Below are the code and all the weights of a small trained network. Each question names an input and a class and asks about switching units off, where a switched-off unit gives its printed mean instead of its output.

import numpy as np


def w(rows, s, z=0):
    codes = np.array(rows[::2]) - 128.0
    scale = np.full(codes.shape[1], s)
    scale[-1] = z or s
    return codes * scale


def f(y):
    return y / 2 * (1 + np.tanh(0.7978845608 * (y + 0.044715 * y**3)))


def log_softmax(a):
    a = a - a.max(-1, keepdims=True)
    return a - np.log(np.exp(a).sum(-1, keepdims=True))


def net(x, mask):
    res = np.array(x, float).reshape(1, 6) / 4 @ E
    y = f(res @ A[0][:, :-1].T + A[0][:, -1])
    res = res + np.where(mask, y, B[0][:, -1]) @ B[0][:, :-1]
    return log_softmax(res[-1] @ U[:, :-1].T + U[:, -1])


A, B = {}, {}
E = w([
[107,2,122,161],'x0',
[173,211,94,231],'x1',
[214,108,173,200],'x2',
[163,125,168,46],'x3',
[27,146,130,83],'x4',
[213,173,66,65],'x5',
],0.0075)
A[0] = w([
[178,32,80,122,147],'N0',
[153,168,206,185,60],'N1',
[91,59,47,204,254],'N2',
[172,181,52,103,218],'N3',
[149,121,128,211,68],'N4',
[127,184,203,171,138],'N5',
[26,173,139,160,230],'N6',
[180,161,151,188,95],'N7',
[145,179,34,93,215],'N8',
[159,128,168,152,95],'N9',
[174,168,32,48,192],'N10',
[78,63,124,34,141],'N11',
[99,156,104,243,98],'N12',
[64,126,154,247,169],'N13',
[198,38,123,175,154],'N14',
[166,82,160,136,123],'N15',
],0.011,0.0055)
B[0] = w([
[163,141,252,123,194],'N0',
[100,179,150,169,157],'N1',
[195,58,111,183,254],'N2',
[141,75,75,170,224],'N3',
[92,101,114,108,174],'N4',
[152,171,118,199,166],'N5',
[159,61,92,123,229],'N6',
[103,159,118,152,180],'N7',
[132,66,70,165,221],'N8',
[127,159,134,165,140],'N9',
[113,54,87,131,237],'N10',
[48,83,190,105,231],'N11',
[107,124,109,133,205],'N12',
[150,114,99,109,236],'N13',
[192,161,163,154,222],'N14',
[154,143,156,116,161],'N15',
],0.011,0.0089)
U = w([
[64,236,59,155,2],'0',
[179,149,192,154,118],'1',
[6,116,163,85,33],'2',
[127,91,22,151,238],'3',
],0.011,0.0029)

Each question gives the input, the list of numbers given to net, and the class t.
The units are the neurons (one row each of A and B). Each row of codes is followed by its name. A weight is (code - 128) times the scale printed after its matrix; where a second scale follows, it is the last column's (A, B and U).
mask holds one flag per neuron, in row order. A switched-off neuron (its flag False) gives its mean, the last column of its row in B, instead of its output. The means were averaged over made-up inputs and are rounded, as every weight is.
A unit's drop is (log p(t) with every unit on - log p(t) with that unit switched off) / (log p(t) with every unit on - log p(t) with every unit switched off).
The circuit of an input: a set's keep is (log p(t) with only the set's units on - log p(t) with every unit switched off) / (log p(t) with every unit on - log p(t) with every unit switched off). Starting from the 12 units with the biggest drops (on a tie, the unit counted first), units are removed one at a time, each time the one whose removal leaves the highest keep (on an exact tie, the one counted first), for as long as the keep stays at least 0.8.
circuit, biggest first: the units of the circuit, biggest drop first
unit that matters most: the unit with the biggest drop
k most important neurons: the k neurons with the biggest drops, biggest first
drop when u is switched off: that unit's drop, to one decimal
input [-5,-6,-3,3,6,6], class 2: 2 most important neurons : [N11 N2]
input [7,-1,-5,-2,2,0], class 2: unit that matters most : N11
input [3,-1,3,-8,0,5], class 1: circuit, biggest first : [N0 N14]
input [5,3,3,6,6,-2], class 1: circuit, biggest first : [N10 N8]
input [-1,5,7,-7,-5,-3], class 1: 2 most important neurons : [N14 N8]
input [-6,-6,-3,1,3,1], class 2: 2 most important neurons : [N11 N2]
input [0,0,-4,7,-2,-8], class 2: drop when N2 is switched off : 0.1
input [-3,-6,-2,-6,-4,0], class 2: drop when N5 is switched off : 0.2
input [-3,-8,5,-6,3,-2], class 2: drop when N8 is switched off : 0.2
input [2,3,3,-8,-8,-5], class 1: drop when N3 is switched off : 0.2
